Here is a tiny trained network, its code and every weight. The questions are about switching its units off for an input and a class, where a switched-off unit gives its printed mean instead of its output.

import numpy as np


def w(rows, s, z=0):
    codes = np.array(rows[::2]) - 128.0
    scale = np.full(codes.shape[1], s)
    scale[-1] = z or s
    return codes * scale


def f(y):
    return np.maximum(y, 0)


def log_softmax(a):
    a = a - a.max(-1, keepdims=True)
    return a - np.log(np.exp(a).sum(-1, keepdims=True))


def net(x, mask):
    res = np.array(x, float).reshape(1, 5) / 4 @ E
    y = f(res @ A[0][:, :-1].T + A[0][:, -1])
    res = res + np.where(mask, y, B[0][:, -1]) @ B[0][:, :-1]
    return log_softmax(res[-1] @ U[:, :-1].T + U[:, -1])


A, B = {}, {}
E = w([
[117,34,209,146,102,146,218,4,69],'x0',
[218,83,60,252,42,110,54,126,64],'x1',
[123,66,9,66,248,107,54,33,93],'x2',
[131,125,128,125,130,132,129,132,127],'x3',
[133,127,128,125,125,131,127,124,131],'x4',
],0.013)
A[0] = w([
[183,131,9,96,152,70,49,85,122,81],'N0',
[193,84,94,203,72,110,91,136,85,176],'N1',
[140,192,111,113,174,74,89,246,183,79],'N2',
[77,158,135,61,180,107,153,136,173,106],'N3',
[164,176,195,197,14,167,153,247,161,53],'N4',
[112,78,47,50,205,109,72,45,88,112],'N5',
[131,135,32,117,176,98,52,138,108,154],'N6',
[132,94,113,88,202,111,116,83,100,35],'N7',
[114,113,217,127,168,95,195,82,122,143],'N8',
[165,71,194,163,159,146,175,39,49,50],'N9',
[114,32,153,135,90,154,199,25,48,162],'N10',
[6,164,158,18,205,137,164,146,177,199],'N11',
[107,68,147,132,97,126,171,60,73,25],'N12',
[39,146,237,68,160,160,204,87,151,145],'N13',
[86,135,139,71,218,135,141,142,186,60],'N14',
[118,52,161,155,120,170,182,36,98,91],'N15',
[47,121,223,96,119,183,240,102,130,165],'N16',
[140,65,150,120,104,148,164,62,93,21],'N17',
[167,151,201,167,60,161,170,216,145,198],'N18',
[141,73,99,69,178,88,101,70,128,17],'N19',
[123,150,237,129,69,167,228,117,144,138],'N20',
[25,151,155,24,197,147,175,143,195,108],'N21',
[178,108,134,195,70,102,90,116,62,7],'N22',
],0.012,0.016)
B[0] = w([
[110,64,81,79,202,102,105,176,158,204],'N0',
[160,127,84,80,165,64,74,68,90,205],'N1',
[97,172,168,152,37,168,180,94,114,201],'N2',
[161,165,137,144,167,77,126,96,103,184],'N3',
[210,170,97,131,159,30,90,19,51,229],'N4',
[181,190,136,125,120,90,120,74,68,222],'N5',
[97,91,69,129,174,119,85,151,135,207],'N6',
[63,174,170,130,45,174,202,151,164,162],'N7',
[98,75,102,94,156,160,104,146,126,197],'N8',
[187,208,152,183,142,63,144,45,65,184],'N9',
[101,150,201,138,129,216,167,201,180,223],'N10',
[171,247,202,206,66,128,206,113,152,254],'N11',
[234,210,90,132,170,43,83,26,67,164],'N12',
[87,45,111,87,167,152,117,204,154,240],'N13',
[177,119,122,144,164,77,99,76,124,176],'N14',
[158,217,172,149,91,107,169,109,118,191],'N15',
[63,76,81,85,180,180,83,209,155,242],'N16',
[210,161,93,109,154,54,82,59,35,159],'N17',
[142,237,187,171,89,161,223,121,137,237],'N18',
[112,169,197,201,106,155,199,193,214,165],'N19',
[67,58,102,107,149,200,115,195,207,229],'N20',
[171,152,110,129,92,76,117,30,54,224],'N21',
[84,201,225,199,36,230,212,196,212,161],'N22',
],0.013,0.033)
U = w([
[140,165,190,111,75,156,170,148,155,23],'0',
[155,152,90,104,144,66,80,63,84,245],'1',
[116,9,38,72,212,153,38,246,184,154],'2',
],0.016,0.011)

Each question gives the input, the list of numbers given to net, and the class t.
The units are the neurons (one row each of A and B). Each row of codes is followed by its name. A weight is (code - 128) times the scale printed after its matrix; where a second scale follows, it is the last column's (A, B and U).
mask holds one flag per neuron, in row order. A switched-off neuron (its flag False) gives its mean, the last column of its row in B, instead of its output. The means were averaged over made-up inputs and are rounded, as every weight is.
A unit's drop is (log p(t) with every unit on - log p(t) with that unit switched off) / (log p(t) with every unit on - log p(t) with every unit switched off).
most important unit: the unit with the biggest drop
top k neurons: the k neurons with the biggest drops, biggest first
drop of u: that unit's drop, to one decimal
input [3,-8,-7,5,7], class 2: top neuron -> N16
input [-8,-5,1,-2,2], class 1: top 4 neurons -> N21, N10, N18, N14
input [7,-3,8,8,1], class 0: top 3 neurons -> N10, N19, N7
input [2,-1,7,-2,-2], class 0: top 2 neurons -> N19, N4
input [-6,1,-6,7,-1], class 1: top 2 neurons -> N4, N10
input [7,-7,-6,4,7], class 2: top 3 neurons -> N16, N13, N20
input [8,0,8,7,-5], class 0: top 4 neurons -> N10, N19, N7, N4
input [-6,8,-7,6,-8], class 1: top 2 neurons -> N4, N1
input [2,-4,8,0,-5], class 0: top 2 neurons -> N19, N7
input [2,-8,7,-7,-1], class 0: top 4 neurons -> N11, N19, N7, N4
input [-2,-8,1,-4,-2], class 1: top 3 neurons -> N21, N10, N14
input [8,0,6,3,0], class 0: top 2 neurons -> N10, N19
input [1,-5,7,-6,7], class 0: drop of N1 -> 0.4
input [-6,4,4,-2,-7], class 2: drop of N0 -> 0.2
input [5,-1,5,-5,-7], class 0: most important unit -> N10
input [-5,2,-5,5,3], class 1: drop of N4 -> 2.7
